[[ 72  74 -43 -18]
 [ 68  62 -40 -20]
 [ 18 -57  47  11]
 [ 15 -46  49  12]
 [-47  10 -26  -9]]
->
[[ 72  74 -43 -18]
 [ 68  62 -40 -20]
 [-47  10 -26  -9]
 [ 18 -57  47  11]
 [ 15 -46  49  12]]

[[-41  42 -23  21  39  13 -48  51 -46 -55 -23  14]
 [ 37 -55 -25 -64  72  37 -75 -73 -60 -49  46  55]]
->
[[ 37 -55 -25 -64  72  37 -75 -73 -60 -49  46  55]
 [-41  42 -23  21  39  13 -48  51 -46 -55 -23  14]]

[[ 61 -32 -55  39]
 [ 37 -12 -42 -57]
 [-49 -11  32 -63]
 [-11   1  -3 -43]
 [ 19 -60 -56  81]
 [ -2  36  24  56]
 [  6  20  57 -28]]
->
[[ 19 -60 -56  81]
 [ 61 -32 -55  39]
 [ 37 -12 -42 -57]
 [-11   1  -3 -43]
 [ -2  36  24  56]
 [-49 -11  32 -63]
 [  6  20  57 -28]]

[[-53 -16 -73  62]
 [ 12   3  16 -14]
 [ 32  10  44 -37]
 [ -1  -1  -2   1]
 [-34 -10 -45  39]]
->
[[-53 -16 -73  62]
 [-34 -10 -45  39]
 [ -1  -1  -2   1]
 [ 12   3  16 -14]
 [ 32  10  44 -37]]

[[ 15 -32   3  29 -30  37 -19]
 [ 36  56  59 -39 -46 -37 -59]
 [ -5  33  -2 -34  32 -21 -37]
 [-50  10 -22   7  39  35 -29]
 [ -8 -58  34  15 -45  37 -46]
 [-38  12 -25 -32  28  17 -46]
 [ 64 -44 -33  40 -21 -50  -1]
 [-14  36  15 -53 -56  38  78]
 [-49  25 -51 -18  40   8 -11]
 [ -1  30 -16 -52  23  73  -1]
 [-31 -22  -9  48 -60  33  13]]
->
[[-49  25 -51 -18  40   8 -11]
 [ 64 -44 -33  40 -21 -50  -1]
 [-38  12 -25 -32  28  17 -46]
 [-50  10 -22   7  39  35 -29]
 [ -1  30 -16 -52  23  73  -1]
 [-31 -22  -9  48 -60  33  13]
 [ -5  33  -2 -34  32 -21 -37]
 [ 15 -32   3  29 -30  37 -19]
 [-14  36  15 -53 -56  38  78]
 [ -8 -58  34  15 -45  37 -46]
 [ 36  56  59 -39 -46 -37 -59]]

[[ -8 -80 -25  -5 -31 -11  -7  30  55 -92 -19 -10 -23   4  26   0]
 [ -9  74   1  51 -49  56  33   9  -8  52  13  -2  65  22   0 -16]
 [-13 -22 -19  36 -62  29  22  32  43 -47  -5 -11  28  21  24 -12]]
->
[[ -8 -80 -25  -5 -31 -11  -7  30  55 -92 -19 -10 -23   4  26   0]
 [-13 -22 -19  36 -62  29  22  32  43 -47  -5 -11  28  21  24 -12]
 [ -9  74   1  51 -49  56  33   9  -8  52  13  -2  65  22   0 -16]]
---
[[ 40 -28  27  -4   1  12]
 [ 49 -29  35  -9 -13  28]
 [ 61 -27  31   2 -12  27]
 [-74  52 -45   4  32 -32]
 [ 88 -40   5   8  10   1]
 [ 19  -6  16   2   6  11]
 [ 59 -34  34  -8  -2  26]
 [ 57 -25  38  -4  -8  27]
 [ 89 -53  64 -10  -9  43]
 [-63  38 -41  16  13 -35]]
->
[[ 49 -29  35  -9 -13  28]
 [-74  52 -45   4  32 -32]
 [ 19  -6  16   2   6  11]
 [ 57 -25  38  -4  -8  27]
 [-63  38 -41  16  13 -35]]

[[ 30   0  47  -1]
 [-17 -18  10 -25]
 [ 15  33  41  40]
 [  5  -2 -20 -42]
 [ 17  31  33  84]
 [-13 -35 -53 -50]
 [  0  22  -6   3]
 [-10   8 -27 -25]]
->
[[-17 -18  10 -25]
 [  5  -2 -20 -42]
 [-13 -35 -53 -50]
 [-10   8 -27 -25]]

[[ 23 -31  -8 -68   3  68  42  33]
 [-16  -2 -17  16  24 -35  62  40]
 [  5 -27 -66  21 -27 -19 -14  -1]
 [ 15  17  30 -26  18 -16  -2 -91]
 [  2  11 -10  -7  16  34  65  29]]
->
[[-16  -2 -17  16  24 -35  62  40]
 [ 15  17  30 -26  18 -16  -2 -91]]

[[102  36 -39  24 -55  -4 -24  -9]
 [ -6  40 -38  -2  33   2  61  59]
 [ 33 -11 -32 -70  39 -14  20  -3]
 [-11  12  40   6 -32 -11  15  24]
 [-29  61 -32  22  21 -12 -55  21]
 [-76 -39 -48  18 -32  -8 -45 -26]
 [-48  -9  35 -59  35 -17  32 -18]
 [  5 -22  20 -14  30   4   6  50]
 [-43 -30  44  17 -34 -10  13 -20]
 [-39  -6 -25 -38 -24 -41 -63  37]
 [ 16  11  64 -41 -11  13  54  -6]]
->
[[ -6  40 -38  -2  33   2  61  59]
 [-11  12  40   6 -32 -11  15  24]
 [-76 -39 -48  18 -32  -8 -45 -26]
 [  5 -22  20 -14  30   4   6  50]
 [-39  -6 -25 -38 -24 -41 -63  37]]

[[ 80  37   1 -25 -40 -34  38 -16]
 [ 49  16  40 -27 -73 -20  48   2]]
->
[[ 49  16  40 -27 -73 -20  48   2]]

[[ 56  79 -37 -28 -26 -71 -98]
 [ 32 -23 -37  18  31 -13  37]
 [ 80 -40 -27  36  31 -90  81]
 [ 56  28  30  18 -11   6  14]
 [-64  28 -18 -19 -11  63 -53]
 [-88  11 -75   9 -54  25  37]
 [-88  11 -56  36 -40  44  37]
 [ 32 -40 -46  18  45 -13  37]
 [ 56 -40 -27   9  59  83 -76]
 [ 56  79 -27  46 -40 -13 -76]]
->
[[ 32 -23 -37  18  31 -13  37]
 [ 56  28  30  18 -11   6  14]
 [-88  11 -75   9 -54  25  37]
 [ 32 -40 -46  18  45 -13  37]
 [ 56  79 -27  46 -40 -13 -76]]

[[ 18 -11   9 -17   6  -6  10  -4  10  -3  -5]
 [-17 -11   4 -42  -6  10   1   5  -9 -14   6]
 [-22 -15  13  32  -8  -9   0  25 -12   6 -12]
 [-24   4  13 -69   1   2   3   4   4 -17  -5]
 [  2  -6   4  30  -3  -7  -4   0  12  -4   4]
 [  9 -10  -9  14  -2   4  -1  -2  -2  -8  11]
 [ 15  14  -6  75  13   3  -6   1 -12  -1   4]]
->
[[-17 -11   4 -42  -6  10   1   5  -9 -14   6]
 [-24   4  13 -69   1   2   3   4   4 -17  -5]
 [  9 -10  -9  14  -2   4  -1  -2  -2  -8  11]]

[[ 54  32 -18 -34 -28  12  41]
 [-85 -14  -2 -29  59  18  25]
 [-52  11  21  36 -40   2 -51]
 [102  55 -38 -46 -13  19   0]]
->
[[-85 -14  -2 -29  59  18  25]
 [102  55 -38 -46 -13  19   0]]

[[ 48  86  33   2 -14  13 -17  -3   4  45  21 -56]
 [  8  82   5  74 -59  86  28 -35  28  16 -26 -45]]
->
[[  8  82   5  74 -59  86  28 -35  28  16 -26 -45]]
---
[[ 50  40   1 -33  -5]
 [-92 -17 -57  -5  50]
 [-41  -2  54  12 -36]
 [-77 -87 -29 -19  22]]
->
[ 50 -17  54 -19]

[[ 42  31 -13 -25   1]
 [ 11  -8  75  -9 -15]
 [ 41 -17 -15   7  39]]
->
[ 42  -8 -15]

[[-15  27  -7 -60]
 [ 14 -12 -14 -38]
 [ -4 -11 -13 -67]
 [-15  -6 -10 -68]
 [ 33 -14 -21 -74]]
->
[-15 -12 -13 -68]

[[-76  -5  46]
 [ 39   0 -13]
 [-21   6  27]]
->
[-76   0  27]

[[ 22  12 -76  29]
 [ 19  13  -9   4]]
->
[22 13]

[[ 2 50 92]
 [ 2 98 84]
 [12 71 64]]
->
[ 2 98 64]

[[ 34  80 -51  25]
 [-57 -29 -79 -62]
 [-21   6   6 -12]]
->
[ 34 -29   6]

[[ 49  12  83]
 [ -8 -10  84]
 [-42   3 -21]
 [ 36  -1  76]]
->
[ 49 -10 -21]

[[ 78 -23 -67  40]
 [  6 -23 -28  74]
 [  3  16   2 -31]
 [-24  82  37  -8]]
->
[ 78 -23   2  -8]
